Each row is followed by its class. Each block has new classes.
.04  -.04  -.05  -.03  .02  -.10  -.12  .09  -.10  .01  .01  .05  -.09  -.06  -.01  .04  -.04  .09  .04  -.08  -.01  .02  .08  -.07
totot
.00  -.08  -.10  .07  .06  .08  .00  .06  -.02  .11  -.08  .05  -.04  .11  -.04  .02  -.12  .01  .04  -.10  -.04  .06  -.03  -.04
nul
-.08  -.05  -.17  -.03  .12  -.16  -.05  .00  .03  .04  -.02  .11  -.10  -.04  .00  .03  -.04  .02  .15  -.02  .03  .06  .04  -.12
gedi
.03  .00  .04  -.02  .00  -.02  -.09  -.01  -.02  .11  .08  .10  -.17  .00  -.14  -.09  -.06  .05  -.02  -.22  -.03  .00  .03  -.21
totot
-.14  .00  -.13  -.05  .02  .00  -.03  .07  -.05  .05  .01  .06  .09  -.13  .00  -.10  -.04  .09  .07  -.01  .13  .03  -.03  .03
vema
.00  -.02  -.21  .01  .07  -.01  -.07  .08  -.10  .02  .00  .01  .17  .02  -.06  .11  -.08  -.10  .17  -.01  -.18  .08  -.09  .07
vema
-.09  -.10  -.03  .01  -.01  -.10  .08  .09  -.03  .11  -.06  -.02  .00  .14  -.08  .05  -.11  .13  .14  -.02  -.08  .14  -.08  .07
nul
-.01  -.03  -.11  -.03  .02  -.12  -.07  .03  .01  .04  .03  .24  -.17  .05  -.04  .06  .00  .00  .07  -.13  -.06  .05  .02  -.10
totot
-.07  .00  -.16  .01  .22  .12  -.15  -.06  .00  .15  -.02  -.04  -.03  -.27  -.01  .11  -.02  .10  -.04  .00  .10  .23  -.08  .16
vema
-.08  -.07  .13  .09  .01  -.05  -.06  .11  -.16  .01  .02  -.04  -.23  .05  -.03  .03  -.03  .08  -.05  -.06  -.07  .00  -.09  .16
totot
.00  -.04  -.21  .02  .04  -.14  -.37  .15  -.11  .09  .07  .15  -.19  -.08  -.01  .20  -.23  .05  .23  -.01  -.28  .11  .00  .14
rudiz
-.07  -.15  -.14  .04  -.09  -.07  -.02  .05  .00  .08  -.07  -.01  -.19  .07  -.07  .17  -.05  .02  .14  -.22  -.05  .03  -.04  .04
gedi
.00  .03  -.18  -.01  .00  -.15  -.05  .10  .00  -.07  .07  .09  -.06  .06  -.09  .08  -.13  -.12  .14  -.14  -.17  .06  -.05  -.19
vema
-.14  -.07  -.09  .02  -.06  -.03  .03  .09  -.02  -.68  -.06  -.05  -.10  .02  -.01  .12  -.04  -.23  .12  .13  -.08  -.01  -.02  .15
nul
-.15  -.11  -.08  .00  -.06  -.17  .04  .14  -.04  -.03  .05  .03  -.26  .02  -.03  .10  -.10  -.03  .13  -.06  -.14  .03  -.09  .01
vema
-.09  -.01  -.17  .02  .10  .04  -.16  -.03  -.06  .22  .00  .03  .11  -.16  .02  .07  -.03  .09  .00  .00  .03  .01  -.04  .21
vema
.02  -.19  -.06  .10  -.04  .02  -.06  .05  -.07  .06  .01  .03  -.09  .00  -.07  .03  -.11  -.06  .20  .00  -.12  .03  -.03  .06
rudiz
-.18  -.03  -.20  .03  .00  -.13  -.26  -.06  -.09  .06  .04  -.02  -.05  .02  -.03  .22  -.07  -.07  .18  -.22  -.09  .11  -.02  -.02
rudiz
-.10  -.06  -.05  -.03  .05  -.12  .00  .00  .01  .05  -.02  .11  -.13  -.02  -.01  .08  -.02  .09  .07  -.04  .06  .06  .03  .02
gedi
.02  -.08  .00  .00  -.02  -.05  .02  -.01  -.06  .09  -.02  .05  -.07  .09  -.06  .12  -.02  -.02  -.01  -.18  -.03  .08  -.01  -.03
gedi
.07  -.01  -.07  -.01  -.01  -.14  -.07  .05  -.02  .00  .03  .08  .01  -.05  .00  .08  -.13  -.06  .10  -.15  -.06  .08  .05  -.13
totot

Each row is followed by its class. Each block has new classes.
-.02  -.01  -.05  -.08  -.07  .00  -.03  -.14  -.02  .01  .05  .07  -.12  -.14  .16  -.12  .02  -.26  .06  .03  .03  .01  .11  .00
B
-.01  -.03  -.10  .23  -.11  .05  .03  .01  -.13  .00  .23  .01  -.05  .04  -.22  .01  .01  -.07  -.02  .02  .09  .04  .11  -.02
S
-.04  .11  .25  -.37  .16  .09  -.19  -.24  -.02  .13  -.31  -.04  -.04  -.11  .60  -.35  .23  -.21  .23  -.02  -.28  -.03  .12  .04
S
.06  -.05  .03  -.09  .01  -.04  .00  -.08  -.06  .01  -.05  .03  -.03  -.08  .05  -.07  .13  -.10  .05  .04  .05  -.01  .06  -.01
B
-.08  .07  .01  .02  -.03  .09  -.10  .06  .11  .04  .06  -.03  -.14  -.02  .28  -.14  -.07  .01  .09  -.01  -.21  .00  -.08  .00
R
-.10  .07  -.03  .21  -.18  .16  -.08  .05  .20  -.02  .15  .00  -.19  -.01  .28  -.02  -.20  -.01  .04  -.02  -.08  -.02  -.05  -.01
R
-.14  .06  -.08  .17  -.27  .04  .00  .01  .25  -.02  -.04  .01  -.27  -.06  .52  -.14  -.28  -.18  .12  .01  -.18  .00  -.01  .01
R
-.09  .09  -.02  .02  -.08  .08  -.08  -.02  .07  .06  -.05  -.04  -.10  .00  .26  -.14  -.06  -.04  .06  -.06  -.20  .00  .00  .00
R
-.12  .07  .08  .13  -.10  .04  -.05  -.23  .00  .05  -.06  -.01  -.19  -.04  .12  -.10  -.02  -.23  .04  -.05  -.09  .03  .13  .04
S
-.17  .04  -.19  .47  -.40  .09  .08  .01  .22  -.12  .17  .03  -.30  .00  .04  .09  -.42  -.13  -.04  .00  .01  .03  .01  .03
R
.01  .04  .19  .11  -.25  -.04  -.15  -.05  .09  .01  -.17  .10  -.08  -.01  .45  .08  -.05  -.20  .05  -.02  -.06  -.02  .10  .01
Z
-.10  .08  -.16  .43  -.14  .10  .07  .13  -.03  -.04  .27  -.06  -.08  .17  -.25  .02  -.18  .18  -.08  -.02  -.02  -.01  -.01  -.03
R
.06  .00  -.12  .20  -.08  -.02  .15  .10  -.16  -.03  .19  .08  .10  .12  -.53  .14  .04  .10  -.14  .03  .29  .00  .09  -.07
L
-.07  .07  .10  .41  -.40  -.01  -.23  -.04  .13  -.06  .17  .10  -.24  -.02  .24  .27  -.25  -.17  -.03  -.03  .06  .06  .07  -.01
Z
-.08  .05  .20  .06  -.15  -.04  -.20  -.08  .12  .03  -.10  .07  -.15  -.06  .35  .07  -.07  -.24  .02  -.06  -.08  .01  .02  -.02
Z
-.02  .04  -.10  -.19  .17  .06  .13  .08  -.03  .03  .06  -.09  .03  .07  -.17  -.17  .01  .16  -.04  .00  -.11  -.03  -.05  .00
R
-.14  .07  -.03  .20  -.18  .03  -.09  .03  .12  -.01  .08  -.04  -.19  -.01  .22  -.05  -.18  -.05  .03  .01  -.13  -.02  -.03  -.03
R
.07  .01  .16  -.22  .28  -.02  .02  -.04  -.20  .10  -.28  -.01  .24  .13  -.31  -.07  .21  .01  -.08  -.08  .06  -.01  .00  -.11
Z
.03  -.04  .12  -.15  .00  -.01  -.14  -.12  .13  .03  -.07  .06  -.10  -.16  .33  -.04  .03  -.28  .09  .00  -.06  .02  .03  .02
L
.06  .11  .10  -.03  .07  -.07  -.05  .01  -.13  .04  -.09  .04  .19  .10  -.14  -.02  .12  .01  -.09  -.03  .04  -.02  .05  -.03
Z
-.08  .06  .05  .06  -.13  .05  -.17  -.07  .06  .03  .05  .02  -.15  -.01  .22  -.04  -.07  -.20  .03  -.04  -.09  .00  .05  .00
S
-.01  -.01  -.05  -.06  .13  -.01  .00  -.01  -.15  .09  .02  -.06  .06  .10  -.12  -.23  .13  .03  -.01  -.03  -.09  -.01  .08  .01
S
-.05  .03  -.03  .02  -.08  .05  -.01  -.02  .02  -.03  .08  -.03  -.10  -.03  .17  -.11  .01  -.07  -.01  -.01  -.06  -.01  .09  .03
S
-.13  .13  .04  -.03  -.19  .05  -.12  -.08  .27  .00  -.17  .00  -.26  -.13  .83  -.15  -.17  -.22  .18  -.01  -.30  -.02  -.03  .01
R
-.19  .07  -.04  .34  -.37  .15  -.15  .02  .31  -.05  .15  .01  -.35  -.06  .55  .03  -.35  -.10  .07  -.04  -.23  .01  -.08  -.10
R
.03  -.07  -.03  -.11  .18  -.01  -.06  -.11  -.10  .08  .10  .01  .05  -.06  -.19  -.11  .12  -.11  .03  .01  .07  .00  .04  -.03
B
.01  .04  .11  -.05  .02  -.02  -.09  -.08  .05  .01  -.14  .02  -.03  -.05  .19  .06  .02  -.06  .04  -.03  -.02  .01  -.01  -.01
Z
-.06  -.02  .04  .19  -.20  .03  -.16  -.18  .08  -.04  .21  .04  -.17  -.07  .16  .11  -.08  -.10  .08  -.01  .00  .04  .07  .02
B
.01  -.02  .01  -.14  -.01  .02  -.03  -.06  .09  -.04  -.11  .02  -.05  -.10  .23  -.01  .01  .00  .03  .06  -.15  .02  -.10  .04
L
-.06  .05  .07  .12  -.04  .04  -.11  -.11  -.03  .03  .04  -.03  -.09  .01  .02  -.05  .01  -.11  .01  -.04  -.04  .02  .10  -.01
S
.02  .06  -.01  -.20  .12  .07  .02  .01  .05  .06  -.15  -.07  -.02  .01  .26  -.25  .01  -.01  .00  .01  -.22  -.01  -.05  .00
R

Each row is followed by its class.
.26  -.20  .04  .02  .06  -.13  -.26  .07  -.09  -.11  .01  .12  .06  -.10  -.02  -.17  .00  -.02  .21  .00  .10  -.01  .04  .57
D
.08  -.23  .05  -.01  .08  .01  -.03  -.09  .01  -.16  -.02  -.02  .06  -.02  .03  -.07  -.04  .02  .12  .01  .04  .16  -.03  -.02
P
.16  -.18  .07  .02  .02  -.04  -.22  -.01  -.05  -.11  .03  .17  .09  .08  -.03  -.02  -.09  -.07  .18  .10  .19  -.07  -.02  .56
J
.28  -.09  -.14  .04  -.01  -.14  -.10  -.03  .02  -.24  .01  .00  .08  -.19  -.08  -.13  -.07  .04  .07  .09  .07  -.09  -.03  -.12
H
.28  -.06  -.13  .06  -.01  -.04  -.08  .00  -.05  -.14  .03  .01  .06  -.35  -.07  -.09  -.10  .04  .19  .03  .15  -.01  -.01  -.29
D
.20  -.11  -.11  .00  .16  -.04  -.28  .05  -.14  -.45  -.01  -.01  .06  -.06  .00  -.07  -.06  .03  .21  .23  .30  -.25  -.02  -.03
W
.14  -.17  -.07  .04  .09  -.12  -.26  -.05  -.15  -.56  .03  .00  .07  .08  -.02  -.01  .01  -.01  .04  .07  .26  -.23  -.06  -.03
W
